Here is a tiny trained network, its code and every weight. The questions are about switching its units off for an input and a class, where a switched-off unit gives its printed mean instead of its output.

import numpy as np


def w(rows, s, z=0):
    codes = np.array(rows[::2]) - 128.0
    scale = np.full(codes.shape[1], s)
    scale[-1] = z or s
    return codes * scale


def f(y):
    return np.maximum(y, 0)


def log_softmax(a):
    a = a - a.max(-1, keepdims=True)
    return a - np.log(np.exp(a).sum(-1, keepdims=True))


def net(x, mask):
    res = np.array(x, float).reshape(1, 7) / 4 @ E
    y = f(res @ A[0][:, :-1].T + A[0][:, -1])
    res = res + np.where(mask, y, B[0][:, -1]) @ B[0][:, :-1]
    return log_softmax(res[-1] @ U[:, :-1].T + U[:, -1])


A, B = {}, {}
E = w([
[156,144,24],'x0',
[126,127,128],'x1',
[24,81,84],'x2',
[128,129,128],'x3',
[127,129,129],'x4',
[130,129,127],'x5',
[94,254,136],'x6',
],0.0068)
A[0] = w([
[98,254,125,35],'n1',
[78,109,249,75],'n2',
[175,92,137,103],'n3',
[128,120,21,133],'n4',
[14,93,84,4],'n5',
[220,135,173,222],'n6',
[223,151,162,2],'n7',
[205,42,114,57],'n8',
[14,84,141,191],'n9',
[115,68,98,115],'n10',
[177,153,49,53],'n11',
],0.012,0.0063)
B[0] = w([
[63,66,160,201],'n1',
[194,42,125,180],'n2',
[94,135,153,159],'n3',
[178,119,116,211],'n4',
[134,171,254,178],'n5',
[118,203,93,255],'n6',
[132,187,243,163],'n7',
[65,89,173,188],'n8',
[132,193,107,242],'n9',
[88,145,131,180],'n10',
[184,81,169,167],'n11',
],0.026,0.007)
U = w([
[125,217,182,2],'0',
[101,159,124,237],'1',
[6,79,171,51],'2',
[114,167,116,217],'3',
[210,91,170,98],'4',
[100,177,92,191],'5',
[103,177,104,167],'6',
[79,116,1,36],'7',
],0.01,0.009)

Each question gives the input, the list of numbers given to net, and the class t.
The units are the neurons (one row each of A and B). Each row of codes is followed by its name. A weight is (code - 128) times the scale printed after its matrix; where a second scale follows, it is the last column's (A, B and U).
mask holds one flag per neuron, in row order. A switched-off neuron (its flag False) gives its mean, the last column of its row in B, instead of its output. The means were averaged over made-up inputs and are rounded, as every weight is.
A unit's drop is (log p(t) with every unit on - log p(t) with that unit switched off) / (log p(t) with every unit on - log p(t) with every unit switched off).
The circuit of an input: a set's keep is (log p(t) with only the set's units on - log p(t) with every unit switched off) / (log p(t) with every unit on - log p(t) with every unit switched off). Starting from all 11 units, units are removed one at a time, each time the one whose removal leaves the highest keep (on an exact tie, the one counted first), for as long as the keep stays at least 0.8.
units of the circuit, in order: the units of the circuit, biggest drop first
most important unit: the unit with the biggest drop
top k neurons: the k neurons with the biggest drops, biggest first
drop of u: that unit's drop, to one decimal
input [-7,5,-6,-2,0,4,1], class 4: units of the circuit, in order -> (n2)
input [8,0,2,-4,-4,2,-7], class 4: top 4 neurons -> (n4, n11, n1, n6)
input [0,7,8,0,3,-1,8], class 0: top 4 neurons -> (n5, n9, n8, n2)
input [8,-3,6,3,-4,7,-7], class 4: top 4 neurons -> (n4, n6, n11, n1)
input [6,2,-3,5,-5,-1,-2], class 4: top 3 neurons -> (n11, n9, n4)
input [-7,-2,-6,-2,7,-4,8], class 2: top 3 neurons -> (n1, n9, n4)
input [-4,8,2,8,2,-1,8], class 2: top 2 neurons -> (n1, n6)
input [-8,6,8,-7,0,-7,-5], class 0: top 3 neurons -> (n9, n5, n10)
input [5,1,-4,1,-6,-3,-7], class 2: top 2 neurons -> (n8, n9)
input [3,-4,6,3,-7,-1,8], class 2: top 2 neurons -> (n1, n6)
input [0,-2,-7,2,-1,3,-3], class 0: top 2 neurons -> (n7, n6)
input [-6,1,-8,8,-6,0,-7], class 0: top 3 neurons -> (n6, n7, n1)
input [6,-5,4,-1,3,2,6], class 2: drop of n1 -> 1.5
input [5,-5,-8,2,6,-5,-4], class 0: most important unit -> n7
input [7,3,-7,5,0,0,-8], class 2: drop of n9 -> 0.4
input [-1,-5,-3,4,6,-5,-7], class 2: drop of n4 -> 0.1
